Below is a small trained network, with its code and all its weights. Each question gives an input and a class and asks what happens when units are switched off, that is, made to give their printed mean instead of their output.

import numpy as np


def w(rows, s, z=0):
    codes = np.array(rows[::2]) - 128.0
    scale = np.full(codes.shape[1], s)
    scale[-1] = z or s
    return codes * scale


def f(y):
    return y / 2 * (1 + np.tanh(0.7978845608 * (y + 0.044715 * y**3)))


def log_softmax(a):
    a = a - a.max(-1, keepdims=True)
    return a - np.log(np.exp(a).sum(-1, keepdims=True))


def net(x, mask):
    res = np.array(x, float).reshape(1, 7) / 4 @ E
    y = f(res @ A[0][:, :-1].T + A[0][:, -1])
    res = res + np.where(mask, y, B[0][:, -1]) @ B[0][:, :-1]
    return log_softmax(res[-1] @ U[:, :-1].T + U[:, -1])


A, B = {}, {}
E = w([
[123,160,8,133,193],'x0',
[212,70,142,39,189],'x1',
[60,113,87,183,121],'x2',
[220,188,86,94,216],'x3',
[166,132,191,136,61],'x4',
[193,253,141,240,164],'x5',
[53,160,253,107,224],'x6',
],0.0068)
A[0] = w([
[60,148,159,87,220,166],'N0',
[108,181,195,120,146,210],'N1',
[159,201,62,202,134,199],'N2',
[213,75,142,40,146,208],'N3',
[175,174,52,195,146,183],'N4',
[164,194,213,184,91,197],'N5',
[188,90,97,36,194,251],'N6',
[142,195,231,195,132,245],'N7',
[1,57,126,166,54,227],'N8',
[118,159,97,154,204,252],'N9',
],0.0088,0.0033)
B[0] = w([
[41,161,208,127,215,198],'N0',
[145,144,251,132,163,185],'N1',
[214,255,19,254,100,215],'N2',
[134,100,82,5,106,228],'N3',
[168,192,17,218,191,213],'N4',
[247,187,216,79,48,206],'N5',
[124,46,59,62,207,247],'N6',
[182,151,221,122,124,224],'N7',
[81,69,171,243,7,255],'N8',
[129,179,87,248,232,196],'N9',
],0.0065,0.0086)
U = w([
[126,80,82,63,137,187],'0',
[156,206,69,184,139,118],'1',
[179,177,197,119,104,19],'2',
[22,98,153,166,45,254],'3',
[1,152,167,134,208,27],'4',
],0.0096,0.0014)

Each question gives the input, the list of numbers given to net, and the class t.
The units are the neurons (one row each of A and B). Each row of codes is followed by its name. A weight is (code - 128) times the scale printed after its matrix; where a second scale follows, it is the last column's (A, B and U).
mask holds one flag per neuron, in row order. A switched-off neuron (its flag False) gives its mean, the last column of its row in B, instead of its output. The means were averaged over made-up inputs and are rounded, as every weight is.
A unit's drop is (log p(t) with every unit on - log p(t) with that unit switched off) / (log p(t) with every unit on - log p(t) with every unit switched off).
The circuit of an input: a set's keep is (log p(t) with only the set's units on - log p(t) with every unit switched off) / (log p(t) with every unit on - log p(t) with every unit switched off). Starting from all 10 units, units are removed one at a time, each time the one whose removal leaves the highest keep (on an exact tie, the one counted first), for as long as the keep stays at least 0.8.
circuit, biggest first: the units of the circuit, biggest drop first
unit that matters most: the unit with the biggest drop
k most important neurons: the k neurons with the biggest drops, biggest first
drop when u is switched off: that unit's drop, to one decimal
input [-8,8,-3,-1,2,-7,6], class 0: unit that matters most	N3
input [6,1,1,1,6,1,6], class 4: circuit, biggest first	(N0 N2)
input [6,2,1,-7,3,0,3], class 3: circuit, biggest first	(N8 N4)
input [3,5,-5,-4,-5,1,2], class 4: 4 most important neurons	(N0 N5 N2 N9)
input [-6,1,-8,7,8,-2,-4], class 0: circuit, biggest first	(N3 N6)
input [1,2,0,-6,-4,6,3], class 2: 2 most important neurons	(N7 N6)
input [-6,7,-1,-5,-3,-1,3], class 0: 2 most important neurons	(N3 N9)
input [-6,2,-2,7,1,-6,5], class 0: 2 most important neurons	(N3 N6)
input [3,-6,7,-8,-5,8,6], class 1: 2 most important neurons	(N2 N9)
input [-4,-3,2,-4,-3,6,7], class 2: drop when N5 is switched off	0.3
input [-8,-1,6,5,-3,8,6], class 2: drop when N0 is switched off	0.0
input [-2,-5,-1,1,2,7,3], class 2: drop when N7 is switched off	0.5
input [0,-4,3,3,1,-4,-2], class 3: drop when N6 is switched off	0.1
